Below is a small trained network, with its code and all its weights. Each question gives an input and a target symbol and asks what happens when units are switched off, that is, made to give their printed mean instead of their output.

import numpy as np


def w(rows, s, z=0):
    codes = np.array(rows[::2]) - 128.0
    scale = np.full(codes.shape[1], s)
    scale[-1] = z or s
    return codes * scale


def norm(h):
    return h / np.sqrt((h * h).mean(-1, keepdims=True) + 1e-5)


def f(y):
    return np.maximum(y, 0)


def softmax(a):
    e = np.exp(a - a.max(-1, keepdims=True))
    return e / e.sum(-1, keepdims=True)


def log_softmax(a):
    a = a - a.max(-1, keepdims=True)
    return a - np.log(np.exp(a).sum(-1, keepdims=True))


def net(x, mask):
    ids = ['ΞΣαδεηπ'.index(c) for c in x.split()]
    T = len(ids)
    res = E[ids] + P[:T]
    q, k, v = (norm(res) @ M[0].T for M in (Q, K, V))
    z = softmax(np.where(np.tri(T) > 0, q @ k.T / 2**0.5, -1e9)) @ v
    res = res + np.where(mask[0], z, O[0][:, -1]) @ O[0][:, :-1]
    y = f(norm(res) @ A[0][:, :-1].T + A[0][:, -1])
    res = res + np.where(mask[1:13], y, B[0][:, -1]) @ B[0][:, :-1]
    return log_softmax(norm(res)[-1] @ U[:, :-1].T + U[:, -1])


Q, K, V, O, A, B = {}, {}, {}, {}, {}, {}
E = w([
[140,216,84],'Ξ',
[178,141,53],'Σ',
[132,81,233],'α',
[134,244,160],'δ',
[152,53,168],'ε',
[135,253,94],'η',
[131,250,96],'π',
],0.003)
P = w([
[2,129,50],'0',
[89,131,103],'1',
[133,139,108],'2',
[161,143,116],'3',
[185,148,123],'4',
[215,152,135],'5',
[237,158,138],'6',
],0.0026)
Q[0] = w([
[252,161,124],'H1',
[45,93,39],'H1',
],0.017)
K[0] = w([
[254,125,189],'H1',
[26,22,115],'H1',
],0.012)
V[0] = w([
[123,192,188],'H1',
[166,138,6],'H1',
],0.012)
O[0] = w([
[29,121,76,145],'H1',
[254,59,93,253],'H1',
],0.0083,0.0039)
A[0] = w([
[90,16,53,7],'N1',
[109,23,73,114],'N2',
[212,234,201,8],'N3',
[63,52,78,13],'N4',
[89,55,149,59],'N5',
[23,30,57,27],'N6',
[93,94,17,65],'N7',
[171,239,130,72],'N8',
[103,70,161,145],'N9',
[63,2,229,133],'N10',
[83,201,159,99],'N11',
[73,19,166,60],'N12',
],0.0063,0.0017)
B[0] = w([
[36,127,139,213],'N1',
[75,127,68,255],'N2',
[166,230,122,244],'N3',
[203,95,151,167],'N4',
[118,162,155,142],'N5',
[251,101,159,199],'N6',
[54,112,160,232],'N7',
[87,175,96,188],'N8',
[117,155,107,160],'N9',
[97,199,125,194],'N10',
[109,99,213,172],'N11',
[99,181,153,153],'N12',
],0.018,0.0023)
U = w([
[132,55,43,191],'Ξ',
[236,93,101,61],'Σ',
[74,161,198,3],'α',
[135,47,216,112],'δ',
[163,254,153,249],'ε',
[72,107,82,153],'η',
[82,118,100,67],'π',
],0.0096,0.0027)

Each question gives the input, a string of symbols that net reads in full, and the target symbol t.
The units are the heads (2 rows each of Q, K, V and O) and the neurons (one row each of A and B). Each row of codes is followed by its name. A weight is (code - 128) times the scale printed after its matrix; where a second scale follows, it is the last column's (O, A, B and U).
mask holds one flag per unit, heads first, then neurons. A switched-off unit (its flag False) gives its mean, the last column of its rows in O or B, instead of its output. The means were averaged over made-up inputs and are rounded, as every weight is.
A unit's drop is (log p(t) with every unit on - log p(t) with that unit switched off) / (log p(t) with every unit on - log p(t) with every unit switched off).
The circuit of an input: a set's keep is (log p(t) with only the set's units on - log p(t) with every unit switched off) / (log p(t) with every unit on - log p(t) with every unit switched off). Starting from the 12 units with the biggest drops (on a tie, the unit counted first), units are removed one at a time, each time the one whose removal leaves the highest keep (on an exact tie, the one counted first), for as long as the keep stays at least 0.8.
units of the circuit, in order: the units of the circuit, biggest drop first
top k neurons: the k neurons with the biggest drops, biggest first
drop when u is switched off: that unit's drop, to one decimal
input δ η Ξ Σ η, target Ξ: units of the circuit, in order : [H1; N3]
input δ δ π, target δ: top 2 neurons : [N6; N7]
input ε ε ε η α Ξ Σ, target Ξ: top 2 neurons : [N3; N10]
input π Ξ η π, target η: units of the circuit, in order : [H1; N7]
input Σ ε δ η α, target α: top 3 neurons : [N1; N12; N10]
input ε Ξ ε, target Ξ: top 2 neurons : [N3; N6]
input π Ξ ε δ ε Ξ η, target η: units of the circuit, in order : [H1; N3]
input Σ η α ε, target α: top 2 neurons : [N11; N3]
input Ξ ε Σ Σ α π, target α: top 2 neurons : [N11; N2]
input η δ δ, target δ: top neuron : [N6]
input ε ε ε ε δ ε, target δ: top 4 neurons : [N6; N4; N3; N7]
input Σ Σ Σ ε η α Ξ, target α: top 2 neurons : [N11; N2]
input Σ Ξ ε Σ ε, target Σ: drop when H1 is switched off : 1.4
input η α η, target α: drop when N8 is switched off : 0.0
input ε ε Σ ε ε δ, target δ: drop when N3 is switched off : 0.1
input Ξ ε α Ξ Σ Σ α, target Σ: units of the circuit, in order : [H1]
